Below is a small trained network, with its code and all its weights. Each question gives an input and a class and asks what happens when units are switched off, that is, made to give their printed mean instead of their output.

import numpy as np


def w(rows, s, z=0):
    codes = np.array(rows[::2]) - 128.0
    scale = np.full(codes.shape[1], s)
    scale[-1] = z or s
    return codes * scale


def f(y):
    return np.maximum(y, 0)


def log_softmax(a):
    a = a - a.max(-1, keepdims=True)
    return a - np.log(np.exp(a).sum(-1, keepdims=True))


def net(x, mask):
    res = np.array(x, float).reshape(1, 7) / 4 @ E
    y = f(res @ A[0][:, :-1].T + A[0][:, -1])
    res = res + np.where(mask, y, B[0][:, -1]) @ B[0][:, :-1]
    return log_softmax(res[-1] @ U[:, :-1].T + U[:, -1])


A, B = {}, {}
E = w([
[128,128,128],'x0',
[221,46,210],'x1',
[128,129,128],'x2',
[128,128,129],'x3',
[254,226,96],'x4',
[128,128,128],'x5',
[172,32,24],'x6',
],0.0081)
A[0] = w([
[159,149,118,70],'N1',
[142,103,92,120],'N2',
[169,82,197,3],'N3',
[118,132,142,197],'N4',
[206,199,83,44],'N5',
[122,184,201,104],'N6',
[66,113,99,85],'N7',
[145,157,114,65],'N8',
[150,122,140,141],'N9',
[160,108,177,72],'N10',
[130,131,126,46],'N11',
[141,131,143,193],'N12',
[169,170,157,165],'N13',
[101,165,147,119],'N14',
[64,189,73,86],'N15',
[152,79,82,109],'N16',
[119,150,166,135],'N17',
[162,104,167,37],'N18',
[53,74,158,113],'N19',
[134,113,104,113],'N20',
[109,203,181,148],'N21',
[167,145,120,103],'N22',
[159,86,2,93],'N23',
[93,160,75,14],'N24',
[168,171,137,123],'N25',
],0.017,0.0021)
B[0] = w([
[108,92,131,168],'N1',
[116,155,151,175],'N2',
[184,139,24,219],'N3',
[119,131,150,155],'N4',
[105,2,136,255],'N5',
[115,195,184,222],'N6',
[151,84,111,192],'N7',
[123,89,122,164],'N8',
[141,133,115,160],'N9',
[155,155,73,190],'N10',
[121,131,128,128],'N11',
[135,136,129,157],'N12',
[105,120,130,205],'N13',
[145,166,124,181],'N14',
[184,131,42,230],'N15',
[104,177,172,204],'N16',
[114,154,160,176],'N17',
[131,155,58,184],'N18',
[77,18,187,239],'N19',
[147,140,151,156],'N20',
[127,192,185,233],'N21',
[104,96,141,177],'N22',
[124,231,196,254],'N23',
[150,143,48,185],'N24',
[110,87,137,198],'N25',
],0.028,0.0098)
U = w([
[114,255,209,31],'0',
[85,49,146,116],'1',
[187,187,3,250],'2',
],0.0096,0.0014)

Each question gives the input, the list of numbers given to net, and the class t.
The units are the neurons (one row each of A and B). Each row of codes is followed by its name. A weight is (code - 128) times the scale printed after its matrix; where a second scale follows, it is the last column's (A, B and U).
mask holds one flag per neuron, in row order. A switched-off neuron (its flag False) gives its mean, the last column of its row in B, instead of its output. The means were averaged over made-up inputs and are rounded, as every weight is.
A unit's drop is (log p(t) with every unit on - log p(t) with that unit switched off) / (log p(t) with every unit on - log p(t) with every unit switched off).
The circuit of an input: a set's keep is (log p(t) with only the set's units on - log p(t) with every unit switched off) / (log p(t) with every unit on - log p(t) with every unit switched off). Starting from the 12 units with the biggest drops (on a tie, the unit counted first), units are removed one at a time, each time the one whose removal leaves the highest keep (on an exact tie, the one counted first), for as long as the keep stays at least 0.8.
circuit, biggest first: the units of the circuit, biggest drop first
unit that matters most: the unit with the biggest drop
k most important neurons: the k neurons with the biggest drops, biggest first
drop when u is switched off: that unit's drop, to one decimal
input [6,-3,0,6,2,-8,5], class 0: unit that matters most	N23
input [-2,8,-8,-7,8,4,-5], class 1: 4 most important neurons	(N5 N25 N15 N22)
input [-5,-6,-1,3,6,-1,1], class 1: 2 most important neurons	(N5 N3)
input [-1,-7,2,-4,-3,-6,-6], class 2: 2 most important neurons	(N15 N23)
input [-1,-8,-3,5,-5,-6,-7], class 2: 2 most important neurons	(N15 N24)
input [-5,4,-6,-6,-3,-3,-2], class 2: 2 most important neurons	(N5 N3)
input [5,2,1,8,-7,5,-6], class 1: 3 most important neurons	(N19 N23 N16)
input [-3,7,1,6,-3,7,-6], class 2: 4 most important neurons	(N3 N23 N10 N18)
input [3,-1,4,6,6,-1,6], class 0: 2 most important neurons	(N23 N19)
input [-3,5,-2,3,6,5,6], class 0: 3 most important neurons	(N23 N19 N16)
input [4,6,-2,2,8,-5,2], class 1: drop when N5 is switched off	1.8
input [-5,6,-6,5,8,8,6], class 1: drop when N5 is switched off	5.4
input [7,8,-6,-2,-4,-6,-3], class 2: drop when N3 is switched off	0.1
input [2,2,-2,6,7,-1,-3], class 1: circuit, biggest first	(N5)
